Below is a small trained network, with its code and all its weights. Each question gives an input and a target symbol and asks what happens when units are switched off, that is, made to give their printed mean instead of their output.

import numpy as np


def w(rows, s, z=0):
    codes = np.array(rows[::2]) - 128.0
    scale = np.full(codes.shape[1], s)
    scale[-1] = z or s
    return codes * scale


def norm(h):
    return h / np.sqrt((h * h).mean(-1, keepdims=True) + 1e-5)


def f(y):
    return np.maximum(y, 0)


def softmax(a):
    e = np.exp(a - a.max(-1, keepdims=True))
    return e / e.sum(-1, keepdims=True)


def log_softmax(a):
    a = a - a.max(-1, keepdims=True)
    return a - np.log(np.exp(a).sum(-1, keepdims=True))


def net(x, mask):
    ids = ['αβεηθλμξπστψω'.index(c) for c in x.split()]
    T = len(ids)
    res = E[ids] + P[:T]
    r = norm(res)
    for j in range(2):
        rows = slice(3 * j, 3 * j + 3)
        q, k, v = (r @ M[0][rows].T for M in (Q, K, V))
        z = softmax(np.where(np.tri(T) > 0, q @ k.T / 3**0.5, -1e9)) @ v
        o = O[0][rows]
        res = res + np.where(mask[j], z, o[:, -1]) @ o[:, :-1]
    y = f(norm(res) @ A[0][:, :-1].T + A[0][:, -1])
    res = res + np.where(mask[2:14], y, B[0][:, -1]) @ B[0][:, :-1]
    return log_softmax(norm(res)[-1] @ U[:, :-1].T + U[:, -1])


Q, K, V, O, A, B = {}, {}, {}, {}, {}, {}
E = w([
[132,169,133,145],'α',
[126,81,119,127],'β',
[128,154,122,150],'ε',
[129,171,120,140],'η',
[137,123,116,134],'θ',
[128,101,104,127],'λ',
[159,138,108,94],'μ',
[153,118,122,115],'ξ',
[125,150,100,130],'π',
[105,116,183,160],'σ',
[97,254,168,150],'τ',
[111,131,156,109],'ψ',
[23,129,136,129],'ω',
],0.034)
P = w([
[135,77,91,102],'0',
[149,89,79,116],'1',
[61,224,135,49],'2',
[139,98,86,125],'3',
[75,254,146,71],'4',
[148,90,78,132],'5',
],0.0067)
Q[0] = w([
[16,182,177,4],'H0',
[139,173,143,158],'H0',
[152,129,130,81],'H0',
[245,55,110,197],'H1',
[123,140,19,186],'H1',
[225,143,106,180],'H1',
],0.012)
K[0] = w([
[85,154,175,59],'H0',
[140,156,124,139],'H0',
[154,142,136,93],'H0',
[249,98,80,136],'H1',
[150,141,115,191],'H1',
[250,180,72,149],'H1',
],0.018)
V[0] = w([
[128,62,51,222],'H0',
[2,73,95,83],'H0',
[47,127,182,228],'H0',
[165,142,142,60],'H1',
[29,98,126,170],'H1',
[139,104,231,191],'H1',
],0.0068)
O[0] = w([
[120,87,108,191,3],'H0',
[88,90,181,71,202],'H0',
[81,133,137,142,136],'H0',
[135,133,139,97,123],'H1',
[36,123,117,181,200],'H1',
[159,60,254,210,109],'H1',
],0.01,0.0026)
A[0] = w([
[199,116,118,66,149],'N0',
[182,139,69,111,12],'N1',
[151,116,31,154,23],'N2',
[206,122,79,139,1],'N3',
[180,188,92,136,54],'N4',
[130,172,64,74,26],'N5',
[100,203,179,165,94],'N6',
[96,11,115,49,144],'N7',
[210,185,169,108,107],'N8',
[181,123,59,150,69],'N9',
[87,183,145,66,125],'N10',
[194,134,104,75,97],'N11',
],0.011,0.0065)
B[0] = w([
[89,90,182,254,206],'N0',
[141,146,180,33,160],'N1',
[77,65,148,84,175],'N2',
[102,120,175,56,147],'N3',
[182,193,160,162,187],'N4',
[149,193,88,97,181],'N5',
[176,47,147,117,226],'N6',
[205,212,120,168,225],'N7',
[118,57,182,175,194],'N8',
[80,92,193,94,183],'N9',
[67,84,201,73,254],'N10',
[80,159,114,172,186],'N11',
],0.0076,0.0053)
U = w([
[168,176,134,180,93],'α',
[151,102,91,144,225],'β',
[80,157,73,197,135],'ε',
[121,196,95,141,124],'η',
[104,66,98,80,157],'θ',
[124,100,75,122,254],'λ',
[176,145,112,74,205],'μ',
[188,105,143,114,164],'ξ',
[88,145,70,95,223],'π',
[98,85,166,188,114],'σ',
[97,191,154,151,24],'τ',
[112,98,185,27,33],'ψ',
[7,131,105,115,36],'ω',
],0.017,0.0048)

Each question gives the input, a string of symbols that net reads in full, and the target symbol t.
The units are the heads (3 rows each of Q, K, V and O) and the neurons (one row each of A and B). Each row of codes is followed by its name. A weight is (code - 128) times the scale printed after its matrix; where a second scale follows, it is the last column's (O, A, B and U).
mask holds one flag per unit, heads first, then neurons. A switched-off unit (its flag False) gives its mean, the last column of its rows in O or B, instead of its output. The means were averaged over made-up inputs and are rounded, as every weight is.
A unit's drop is (log p(t) with every unit on - log p(t) with that unit switched off) / (log p(t) with every unit on - log p(t) with every unit switched off).
The circuit of an input: a set's keep is (log p(t) with only the set's units on - log p(t) with every unit switched off) / (log p(t) with every unit on - log p(t) with every unit switched off). Starting from the 12 units with the biggest drops (on a tie, the unit counted first), units are removed one at a time, each time the one whose removal leaves the highest keep (on an exact tie, the one counted first), for as long as the keep stays at least 0.8.
circuit, biggest first: the units of the circuit, biggest drop first
unit that matters most: the unit with the biggest drop
top k neurons: the k neurons with the biggest drops, biggest first
heads that matter: for each layer, one digit per head in row order, 1 if its drop is at least 0.15 and else 0, layers parted by /
input α μ σ α ξ, target σ: circuit, biggest first	(N0)
input ω σ λ ω η, target ω: heads that matter	01
input β λ σ π μ, target σ: circuit, biggest first	(H1; N0)
input θ ψ σ β, target β: top 2 neurons	(N7; N10)
input σ ω ψ ψ ε, target ψ: circuit, biggest first	(H0; N10)
input θ μ τ θ, target θ: circuit, biggest first	(H0; N2; N9; H1)
input σ ω λ, target ω: heads that matter	11
input σ σ μ, target σ: heads that matter	01
input σ β ε, target σ: circuit, biggest first	(H1; N6)
input σ ω σ θ θ, target σ: heads that matter	01
input μ ξ ψ θ π, target ψ: heads that matter	10
input λ ω θ, target ω: heads that matter	01
input μ ψ ω λ ε, target ω: circuit, biggest first	(H1; N7)
input η η ψ ξ η, target ψ: unit that matters most	N10
input ω ψ ε μ β ε, target ε: heads that matter	10
input λ ψ η, target ψ: heads that matter	00
input ξ π β, target π: top 3 neurons	(N7; N6; N4)
input ε σ η, target σ: circuit, biggest first	(H1; N6)
input β τ π ψ σ θ, target θ: top 4 neurons	(N2; N9; N3; N1)
input β ω α, target ω: unit that matters most	H1
input ψ π α, target ψ: heads that matter	00
